Below is a small trained network, with its code and all its weights. Each question gives an input and a class and asks what happens when units are switched off, that is, made to give their printed mean instead of their output.

import numpy as np


def w(rows, s, z=0):
    codes = np.array(rows[::2]) - 128.0
    scale = np.full(codes.shape[1], s)
    scale[-1] = z or s
    return codes * scale


def norm(h):
    return h / np.sqrt((h * h).mean(-1, keepdims=True) + 1e-5)


def f(y):
    return np.maximum(y, 0)


def log_softmax(a):
    a = a - a.max(-1, keepdims=True)
    return a - np.log(np.exp(a).sum(-1, keepdims=True))


def net(x, mask):
    res = np.array(x, float).reshape(1, 7) / 4 @ E
    u = 0
    for l in range(3):
        y = f(norm(res) @ A[l][:, :-1].T + A[l][:, -1])
        res = res + np.where(mask[u : u + 11], y, B[l][:, -1]) @ B[l][:, :-1]
        u += 11
    return log_softmax(norm(res)[-1] @ U[:, :-1].T + U[:, -1])


A, B = {}, {}
E = w([
[74,118,131,119,68,11,32,56,85,81],'x0',
[54,171,120,131,125,222,85,160,189,77],'x1',
[54,38,158,149,167,107,139,254,69,105],'x2',
[91,214,104,138,104,192,78,139,138,237],'x3',
[113,133,81,70,113,97,76,111,19,245],'x4',
[128,145,42,218,21,114,140,133,85,97],'x5',
[151,171,160,215,139,128,202,111,105,143],'x6',
],0.0071)
A[0] = w([
[180,148,87,110,142,139,74,155,103,222,110],'0.n1',
[124,161,1,124,37,223,88,170,116,236,143],'0.n2',
[102,153,216,148,157,27,135,34,85,189,40],'0.n3',
[63,172,94,87,94,192,37,119,150,135,77],'0.n4',
[148,210,136,146,119,198,148,77,202,147,19],'0.n5',
[132,177,166,149,89,76,71,25,70,189,96],'0.n6',
[114,155,177,100,170,153,36,135,150,93,44],'0.n7',
[47,190,154,93,83,142,14,137,154,131,88],'0.n8',
[12,154,149,82,154,163,74,166,150,133,3],'0.n9',
[60,23,102,93,130,105,75,237,59,144,66],'0.n10',
[105,105,85,150,65,55,141,118,65,90,123],'0.n11',
],0.0069,0.0057)
B[0] = w([
[35,160,158,95,70,87,132,111,135,183,192],'0.n1',
[111,194,81,162,132,138,137,78,134,251,253],'0.n2',
[117,203,47,127,159,125,81,166,147,191,182],'0.n3',
[177,242,168,184,164,124,54,110,111,172,192],'0.n4',
[190,87,155,116,199,134,49,248,116,53,175],'0.n5',
[59,123,3,143,85,134,151,99,122,221,218],'0.n6',
[115,156,121,122,144,161,80,96,94,164,155],'0.n7',
[174,250,90,145,162,159,79,153,94,183,200],'0.n8',
[160,146,161,177,183,172,59,154,113,142,165],'0.n9',
[211,55,130,120,182,177,69,176,147,78,204],'0.n10',
[145,78,104,94,95,84,129,185,58,117,205],'0.n11',
],0.0071)
A[1] = w([
[112,163,123,160,132,129,128,96,147,62,55],'1.n1',
[148,135,110,121,108,108,95,136,148,138,53],'1.n2',
[132,132,129,41,122,70,45,63,130,123,106],'1.n3',
[92,118,131,116,80,95,133,74,132,116,13],'1.n4',
[69,158,122,133,68,113,154,74,112,151,77],'1.n5',
[119,138,129,171,92,149,167,118,162,86,11],'1.n6',
[115,102,164,117,169,156,134,124,129,143,38],'1.n7',
[131,138,139,162,102,172,155,154,186,91,2],'1.n8',
[136,138,143,130,150,143,167,159,129,103,25],'1.n9',
[88,103,152,112,116,113,97,93,164,72,119],'1.n10',
[143,126,117,195,116,117,124,143,125,7,28],'1.n11',
],0.011,0.0037)
B[1] = w([
[116,145,123,122,148,140,110,67,154,123,159],'1.n1',
[85,128,111,136,159,140,130,130,110,96,172],'1.n2',
[102,108,130,139,119,105,169,2,181,61,254],'1.n3',
[129,88,114,94,150,142,98,154,170,121,149],'1.n4',
[88,97,144,52,110,76,184,170,153,134,224],'1.n5',
[96,174,130,134,122,128,141,73,151,108,158],'1.n6',
[168,106,106,106,146,137,111,119,118,154,166],'1.n7',
[124,113,119,91,172,127,176,88,154,120,186],'1.n8',
[104,91,173,98,133,119,148,90,133,107,174],'1.n9',
[144,180,160,134,130,181,111,125,108,172,160],'1.n10',
[96,184,169,166,55,117,132,140,135,81,212],'1.n11',
],0.01,0.005)
A[2] = w([
[168,63,171,96,254,148,136,138,156,147,79],'2.n1',
[173,76,160,95,109,87,157,146,120,88,52],'2.n2',
[131,132,165,142,109,182,183,143,162,114,2],'2.n3',
[177,204,94,133,153,112,188,112,117,227,135],'2.n4',
[154,33,106,76,112,103,82,110,46,190,55],'2.n5',
[125,147,107,112,119,121,213,108,158,106,93],'2.n6',
[241,170,110,222,183,206,116,173,131,152,138],'2.n7',
[159,119,147,209,83,142,155,172,109,36,131],'2.n8',
[140,199,144,163,108,192,139,137,252,96,103],'2.n9',
[136,132,54,205,106,96,129,84,89,96,51],'2.n10',
[109,123,90,193,96,193,189,134,161,107,11],'2.n11',
],0.0081,0.0043)
B[2] = w([
[183,94,172,115,140,128,192,174,81,164,194],'2.n1',
[144,158,164,153,100,177,146,148,130,123,153],'2.n2',
[158,118,113,103,151,106,138,96,168,97,149],'2.n3',
[143,220,163,176,107,140,114,189,47,157,254],'2.n4',
[126,108,104,149,202,179,110,93,219,83,186],'2.n5',
[111,102,163,170,152,102,84,99,102,132,168],'2.n6',
[98,37,76,133,152,91,72,99,93,107,226],'2.n7',
[160,153,139,131,33,89,81,117,113,118,178],'2.n8',
[164,124,136,148,254,187,78,106,155,104,213],'2.n9',
[89,96,113,121,108,93,154,132,131,193,169],'2.n10',
[108,140,116,132,116,122,94,47,147,134,150],'2.n11',
],0.0087,0.0081)
U = w([
[145,98,177,144,7,76,121,198,85,42,129],'0',
[115,142,108,74,88,175,185,174,184,126,17],'1',
[80,225,89,121,52,87,192,113,94,253,160],'2',
[136,135,191,139,148,129,157,22,211,19,158],'3',
[97,143,112,64,82,186,201,185,187,122,2],'4',
[87,39,23,97,123,55,104,92,122,129,124],'5',
[141,207,122,173,205,193,22,157,90,177,166],'6',
[198,40,194,91,239,183,167,191,125,107,120],'7',
],0.013,0.0078)

Each question gives the input, the list of numbers given to net, and the class t.
The units are the neurons (one row each of A and B). Each row of codes is followed by its name. A weight is (code - 128) times the scale printed after its matrix; where a second scale follows, it is the last column's (A, B and U).
mask holds one flag per neuron, layer by layer. A switched-off neuron (its flag False) gives its mean, the last column of its row in B, instead of its output. The means were averaged over made-up inputs and are rounded, as every weight is.
A unit's drop is (log p(t) with every unit on - log p(t) with that unit switched off) / (log p(t) with every unit on - log p(t) with every unit switched off).
The circuit of an input: a set's keep is (log p(t) with only the set's units on - log p(t) with every unit switched off) / (log p(t) with every unit on - log p(t) with every unit switched off). Starting from the 12 units with the biggest drops (on a tie, the unit counted first), units are removed one at a time, each time the one whose removal leaves the highest keep (on an exact tie, the one counted first), for as long as the keep stays at least 0.8.
units of the circuit, in order: the units of the circuit, biggest drop first
unit that matters most: the unit with the biggest drop
k most important neurons: the k neurons with the biggest drops, biggest first
top k neurons in layer l: the k neurons of layer l with the biggest drops, biggest first
drop of u: that unit's drop, to one decimal
input [2,1,7,-8,1,-4,8], class 0: units of the circuit, in order	(1.n11 2.n8 0.n2)
input [5,-2,7,1,-1,3,8], class 0: unit that matters most	0.n2
input [-4,-1,6,2,6,-5,5], class 7: 2 most important neurons	(0.n10 2.n1)
input [8,-4,4,-8,-2,-1,-8], class 3: 2 most important neurons	(1.n3 2.n4)
input [-3,8,5,-7,1,4,3], class 0: 2 most important neurons	(2.n8 0.n2)
input [0,4,1,-2,-5,-7,6], class 7: 3 most important neurons	(2.n1 1.n3 1.n7)
input [7,-3,3,4,-5,2,3], class 5: units of the circuit, in order	(0.n2 2.n4)
input [-8,-3,-6,3,8,-8,-8], class 2: units of the circuit, in order	(0.n1 2.n9)
input [4,-1,-4,-1,-2,0,-4], class 3: 2 most important neurons	(1.n3 0.n2)
input [-6,-3,5,5,2,-8,-6], class 7: units of the circuit, in order	(2.n1 0.n10)
input [-4,6,-7,-5,8,1,-5], class 2: 3 most important neurons	(0.n1 0.n2 0.n10)
input [-5,3,-7,-3,-8,-6,-5], class 7: units of the circuit, in order	(2.n1 0.n5)
input [-5,-4,-8,-3,-2,3,4], class 3: units of the circuit, in order	(0.n2 0.n8)
input [2,0,-1,0,-3,0,-4], class 3: units of the circuit, in order	(1.n3)
input [-8,5,-6,0,7,7,-6], class 2: 2 most important neurons	(0.n2 0.n1)
input [1,-5,-6,-3,-1,-2,1], class 5: 2 most important neurons	(0.n2 1.n3)
input [7,4,-4,4,7,-2,-8], class 2: top 4 neurons in layer 0	(0.n6 0.n1 0.n5 0.n2)
input [-2,7,5,-4,-8,-4,-1], class 3: top 3 neurons in layer 0	(0.n10 0.n2 0.n5)
input [5,-1,8,5,-4,-8,8], class 7: 2 most important neurons	(0.n2 2.n1)
input [-8,6,-8,1,-2,-5,4], class 7: unit that matters most	0.n5
input [4,-2,3,3,-3,-1,-3], class 5: 2 most important neurons	(2.n7 2.n4)
input [6,-5,0,-5,-4,5,-1], class 0: 3 most important neurons	(1.n11 0.n2 0.n11)
input [-2,-4,0,-4,5,0,-2], class 5: top 3 neurons in layer 0	(0.n1 0.n5 0.n3)
input [-8,4,-8,3,-6,-8,6], class 7: drop of 0.n5	0.1
